Below are the code and all the weights of a small trained network. Each question names an input and a class and asks about switching units off, where a switched-off unit gives its printed mean instead of its output.

import numpy as np


def w(rows, s, z=0):
    codes = np.array(rows[::2]) - 128.0
    scale = np.full(codes.shape[1], s)
    scale[-1] = z or s
    return codes * scale


def f(y):
    return np.maximum(y, 0)


def log_softmax(a):
    a = a - a.max(-1, keepdims=True)
    return a - np.log(np.exp(a).sum(-1, keepdims=True))


def net(x, mask):
    res = np.array(x, float).reshape(1, 7) / 4 @ E
    y = f(res @ A[0][:, :-1].T + A[0][:, -1])
    res = res + np.where(mask, y, B[0][:, -1]) @ B[0][:, :-1]
    return log_softmax(res[-1] @ U[:, :-1].T + U[:, -1])


A, B = {}, {}
E = w([
[122,207,61,9,207],'x0',
[126,126,130,125,130],'x1',
[128,127,129,129,129],'x2',
[193,213,142,113,44],'x3',
[64,114,63,99,42],'x4',
[134,85,215,54,83],'x5',
[130,126,128,128,128],'x6',
],0.011)
A[0] = w([
[135,178,33,198,166,166],'neuron 1',
[90,67,140,146,149,123],'neuron 2',
[102,108,60,120,47,81],'neuron 3',
[146,84,188,69,104,142],'neuron 4',
[114,94,89,130,99,93],'neuron 5',
[176,187,134,114,90,86],'neuron 6',
[167,124,66,207,114,129],'neuron 7',
[60,105,84,142,54,86],'neuron 8',
[200,135,142,142,148,108],'neuron 9',
[156,73,161,252,73,1],'neuron 10',
[155,74,122,199,78,103],'neuron 11',
[177,208,145,157,49,96],'neuron 12',
[195,123,190,189,190,94],'neuron 13',
[107,161,112,188,127,72],'neuron 14',
],0.012,0.009)
B[0] = w([
[176,97,140,125,51,252],'neuron 1',
[125,101,111,200,153,194],'neuron 2',
[114,189,254,123,178,198],'neuron 3',
[185,99,82,107,12,202],'neuron 4',
[104,136,184,136,160,160],'neuron 5',
[101,81,86,207,224,183],'neuron 6',
[182,83,152,120,55,206],'neuron 7',
[132,158,253,141,152,205],'neuron 8',
[57,176,180,125,98,167],'neuron 9',
[175,159,20,61,197,245],'neuron 10',
[137,194,67,64,199,223],'neuron 11',
[53,47,92,198,189,213],'neuron 12',
[61,173,250,145,109,208],'neuron 13',
[150,119,139,140,65,160],'neuron 14',
],0.0082,0.012)
U = w([
[170,228,73,71,169,133],'0',
[139,121,152,149,100,248],'1',
[109,185,231,151,110,73],'2',
[82,6,123,200,163,86],'3',
[228,80,163,135,24,68],'4',
],0.012,0.013)

Each question gives the input, the list of numbers given to net, and the class t.
The units are the neurons (one row each of A and B). Each row of codes is followed by its name. A weight is (code - 128) times the scale printed after its matrix; where a second scale follows, it is the last column's (A, B and U).
mask holds one flag per neuron, in row order. A switched-off neuron (its flag False) gives its mean, the last column of its row in B, instead of its output. The means were averaged over made-up inputs and are rounded, as every weight is.
A unit's drop is (log p(t) with every unit on - log p(t) with that unit switched off) / (log p(t) with every unit on - log p(t) with every unit switched off).
The circuit of an input: a set's keep is (log p(t) with only the set's units on - log p(t) with every unit switched off) / (log p(t) with every unit on - log p(t) with every unit switched off). Starting from the 12 units with the biggest drops (on a tie, the unit counted first), units are removed one at a time, each time the one whose removal leaves the highest keep (on an exact tie, the one counted first), for as long as the keep stays at least 0.8.
circuit, biggest first: the units of the circuit, biggest drop first
unit that matters most: the unit with the biggest drop
top k neurons: the k neurons with the biggest drops, biggest first
drop when u is switched off: that unit's drop, to one decimal
input [-7,-5,5,5,-7,-5,0], class 0: circuit, biggest first : neuron 10
input [-4,5,-1,4,-3,0,8], class 0: circuit, biggest first : neuron 10; neuron 11
input [6,1,-3,7,-2,8,-5], class 4: top 4 neurons : neuron 4; neuron 10; neuron 11; neuron 3
input [-5,4,-4,5,4,5,-3], class 0: circuit, biggest first : neuron 11; neuron 10
input [-7,5,1,4,7,3,-3], class 0: circuit, biggest first : neuron 10; neuron 11
input [1,-3,4,-5,2,7,6], class 4: top 2 neurons : neuron 4; neuron 12
input [5,-3,-2,-6,-7,-8,-1], class 4: circuit, biggest first : neuron 1; neuron 11
input [-1,-4,-1,6,4,-7,0], class 4: top 3 neurons : neuron 1; neuron 7; neuron 14
input [7,-2,-5,-3,-8,5,-8], class 2: top 3 neurons : neuron 10; neuron 11; neuron 13
input [-6,5,-5,0,7,6,2], class 2: top 2 neurons : neuron 8; neuron 3
input [7,-4,8,-6,4,0,-8], class 1: top 2 neurons : neuron 10; neuron 11
input [3,-6,0,0,5,3,8], class 2: circuit, biggest first : neuron 10; neuron 3
input [-1,7,7,8,7,3,7], class 3: top 3 neurons : neuron 12; neuron 6; neuron 13
input [4,3,4,-6,8,8,-1], class 2: circuit, biggest first : neuron 3; neuron 8
input [-5,5,7,-5,7,-3,3], class 1: unit that matters most : neuron 13
input [-5,-6,8,-7,-5,-5,4], class 1: top 3 neurons : neuron 12; neuron 13; neuron 6
input [-4,7,-1,1,-8,-8,0], class 2: top 3 neurons : neuron 13; neuron 9; neuron 4
input [2,-6,-1,3,-3,6,-6], class 4: top 4 neurons : neuron 4; neuron 11; neuron 10; neuron 3
input [-5,1,8,8,-8,6,-5], class 1: top 3 neurons : neuron 4; neuron 12; neuron 10
input [-4,2,1,2,-4,-7,4], class 4: unit that matters most : neuron 7
input [-2,5,2,-6,2,8,0], class 4: drop when neuron 6 is switched off : 0.2
input [1,-8,3,7,2,2,-6], class 3: drop when neuron 6 is switched off : 0.1
